[[ 3.51 -0.49 -3.05 -4.85 -4.25 -4.29  1.05  1.17 -1.73 -4.34 -5.53 -4.01
  -3.08]
 [-1.69  0.96  5.54  2.73  4.44  0.47  0.00 -1.94  0.60  1.96  2.83  3.32
   1.41]
 [ 4.84 -2.08  3.94  1.67  4.24 -1.51 -2.95  5.85 -0.91  4.59 -0.66 -3.33
   5.45]
 [ 2.35  1.98 -3.15 -1.67 -2.21  1.39  5.11 -2.75 -1.00 -3.48 -1.01  0.61
  -4.57]]
->
[[-4.57  0.61 -1.01 -3.48 -1.00 -2.75  5.11  1.39 -2.21 -1.67 -3.15  1.98
   2.35]
 [ 5.45 -3.33 -0.66  4.59 -0.91  5.85 -2.95 -1.51  4.24  1.67  3.94 -2.08
   4.84]
 [ 1.41  3.32  2.83  1.96  0.60 -1.94  0.00  0.47  4.44  2.73  5.54  0.96
  -1.69]
 [-3.08 -4.01 -5.53 -4.34 -1.73  1.17  1.05 -4.29 -4.25 -4.85 -3.05 -0.49
   3.51]]

[[-1.31 -0.43 -0.84]
 [-0.49 -3.49 -1.56]
 [ 0.54  2.36  2.52]
 [ 5.47  3.55 -1.33]
 [-0.03  1.23  3.19]
 [-1.28 -1.11 -0.73]]
->
[[-0.73 -1.11 -1.28]
 [ 3.19  1.23 -0.03]
 [-1.33  3.55  5.47]
 [ 2.52  2.36  0.54]
 [-1.56 -3.49 -0.49]
 [-0.84 -0.43 -1.31]]

[[ 0.60  1.93  0.54 -1.56 -0.57 -0.79 -0.26]
 [ 1.97 -2.32 -2.11 -0.79  2.22  3.53  1.34]
 [ 0.99 -0.86 -1.45 -6.00  2.57  2.69 -1.50]
 [-0.49 -3.97 -2.53 -0.45  5.76  4.35 -0.79]
 [ 3.31  2.34 -1.13 -0.41  1.19 -0.84  1.69]]
->
[[ 1.69 -0.84  1.19 -0.41 -1.13  2.34  3.31]
 [-0.79  4.35  5.76 -0.45 -2.53 -3.97 -0.49]
 [-1.50  2.69  2.57 -6.00 -1.45 -0.86  0.99]
 [ 1.34  3.53  2.22 -0.79 -2.11 -2.32  1.97]
 [-0.26 -0.79 -0.57 -1.56  0.54  1.93  0.60]]

[[ 0.90  2.15 -4.76 -2.25  3.55 -0.26 -2.28]
 [ 0.41  2.68 -5.58 -2.70  1.91 -0.98 -1.99]
 [-1.07  3.15 -5.44 -2.56  1.82 -1.83 -1.22]
 [ 5.21 -2.79  1.74  0.17  6.64  5.06 -1.10]]
->
[[-1.10  5.06  6.64  0.17  1.74 -2.79  5.21]
 [-1.22 -1.83  1.82 -2.56 -5.44  3.15 -1.07]
 [-1.99 -0.98  1.91 -2.70 -5.58  2.68  0.41]
 [-2.28 -0.26  3.55 -2.25 -4.76  2.15  0.90]]

[[-1.97 -1.35 -5.06]
 [ 3.09 -1.77 -3.33]
 [-2.89  0.33  0.78]
 [-2.89  0.21  2.01]
 [-2.28  6.44  5.25]
 [-1.59  1.33 -0.62]]
->
[[-0.62  1.33 -1.59]
 [ 5.25  6.44 -2.28]
 [ 2.01  0.21 -2.89]
 [ 0.78  0.33 -2.89]
 [-3.33 -1.77  3.09]
 [-5.06 -1.35 -1.97]]

[[-1.93  1.08  2.17  2.88]
 [-0.17  0.66  0.60 -0.26]
 [-1.67 -1.37 -1.65  1.02]
 [-0.17 -0.32 -0.49  0.49]
 [-0.11 -0.66  0.85  0.44]
 [-2.36  1.92  2.72  2.51]
 [ 5.92 -4.85 -4.91 -3.50]
 [-3.07  0.11 -0.82  1.71]
 [ 3.57 -0.10 -0.64 -0.98]
 [-2.48  4.16  4.20  3.83]
 [-1.69  1.68  2.02  3.19]]
->
[[ 3.19  2.02  1.68 -1.69]
 [ 3.83  4.20  4.16 -2.48]
 [-0.98 -0.64 -0.10  3.57]
 [ 1.71 -0.82  0.11 -3.07]
 [-3.50 -4.91 -4.85  5.92]
 [ 2.51  2.72  1.92 -2.36]
 [ 0.44  0.85 -0.66 -0.11]
 [ 0.49 -0.49 -0.32 -0.17]
 [ 1.02 -1.65 -1.37 -1.67]
 [-0.26  0.60  0.66 -0.17]
 [ 2.88  2.17  1.08 -1.93]]
